Here is a tiny trained network, its code and every weight. The questions are about switching its units off for an input and a class, where a switched-off unit gives its printed mean instead of its output.

import numpy as np


def w(rows, s, z=0):
    codes = np.array(rows[::2]) - 128.0
    scale = np.full(codes.shape[1], s)
    scale[-1] = z or s
    return codes * scale


def f(y):
    return np.maximum(y, 0)


def log_softmax(a):
    a = a - a.max(-1, keepdims=True)
    return a - np.log(np.exp(a).sum(-1, keepdims=True))


def net(x, mask):
    res = np.array(x, float).reshape(1, 4) / 4 @ E
    y = f(res @ A[0][:, :-1].T + A[0][:, -1])
    res = res + np.where(mask, y, B[0][:, -1]) @ B[0][:, :-1]
    return log_softmax(res[-1] @ U[:, :-1].T + U[:, -1])


A, B = {}, {}
E = w([
[121,161,254],'x0',
[203,52,99],'x1',
[16,84,97],'x2',
[120,88,202],'x3',
],0.009)
A[0] = w([
[180,227,69,255],'N1',
[40,172,173,117],'N2',
[80,41,178,131],'N3',
[246,103,70,195],'N4',
[174,121,192,147],'N5',
[35,207,177,162],'N6',
[90,164,141,238],'N7',
],0.012,0.0059)
B[0] = w([
[205,70,45,249],'N1',
[114,211,133,202],'N2',
[83,197,149,197],'N3',
[144,140,83,254],'N4',
[220,140,154,188],'N5',
[98,252,99,227],'N6',
[140,204,119,205],'N7',
],0.013,0.0097)
U = w([
[70,179,237,175],'0',
[45,48,44,18],'1',
[215,92,244,38],'2',
[146,150,10,253],'3',
],0.011,0.0052)

Each question gives the input, the list of numbers given to net, and the class t.
The units are the neurons (one row each of A and B). Each row of codes is followed by its name. A weight is (code - 128) times the scale printed after its matrix; where a second scale follows, it is the last column's (A, B and U).
mask holds one flag per neuron, in row order. A switched-off neuron (its flag False) gives its mean, the last column of its row in B, instead of its output. The means were averaged over made-up inputs and are rounded, as every weight is.
A unit's drop is (log p(t) with every unit on - log p(t) with that unit switched off) / (log p(t) with every unit on - log p(t) with every unit switched off).
The circuit of an input: a set's keep is (log p(t) with only the set's units on - log p(t) with every unit switched off) / (log p(t) with every unit on - log p(t) with every unit switched off). Starting from all 7 units, units are removed one at a time, each time the one whose removal leaves the highest keep (on an exact tie, the one counted first), for as long as the keep stays at least 0.8.
units of the circuit, in order: the units of the circuit, biggest drop first
k most important neurons: the k neurons with the biggest drops, biggest first
drop of u: that unit's drop, to one decimal
input [2,6,8,-3], class 1: 3 most important neurons => (N6, N2, N5)
input [3,5,-2,-1], class 2: units of the circuit, in order => (N6, N5)
input [6,-5,7,-7], class 0: units of the circuit, in order => (N1)
input [-4,-8,1,4], class 0: units of the circuit, in order => (N1, N4)
input [-3,5,8,6], class 1: 4 most important neurons => (N6, N2, N7, N5)
input [-3,7,6,7], class 1: units of the circuit, in order => (N6, N7, N5)
input [6,2,0,3], class 0: 2 most important neurons => (N1, N3)
input [2,1,-1,0], class 2: units of the circuit, in order => (N6, N4, N1, N2)
input [-1,4,3,4], class 0: 3 most important neurons => (N1, N3, N4)
input [0,2,3,7], class 0: drop of N1 => 0.2
input [5,5,-1,-2], class 2: drop of N5 => 0.1
input [0,0,-1,5], class 0: drop of N1 => 0.7
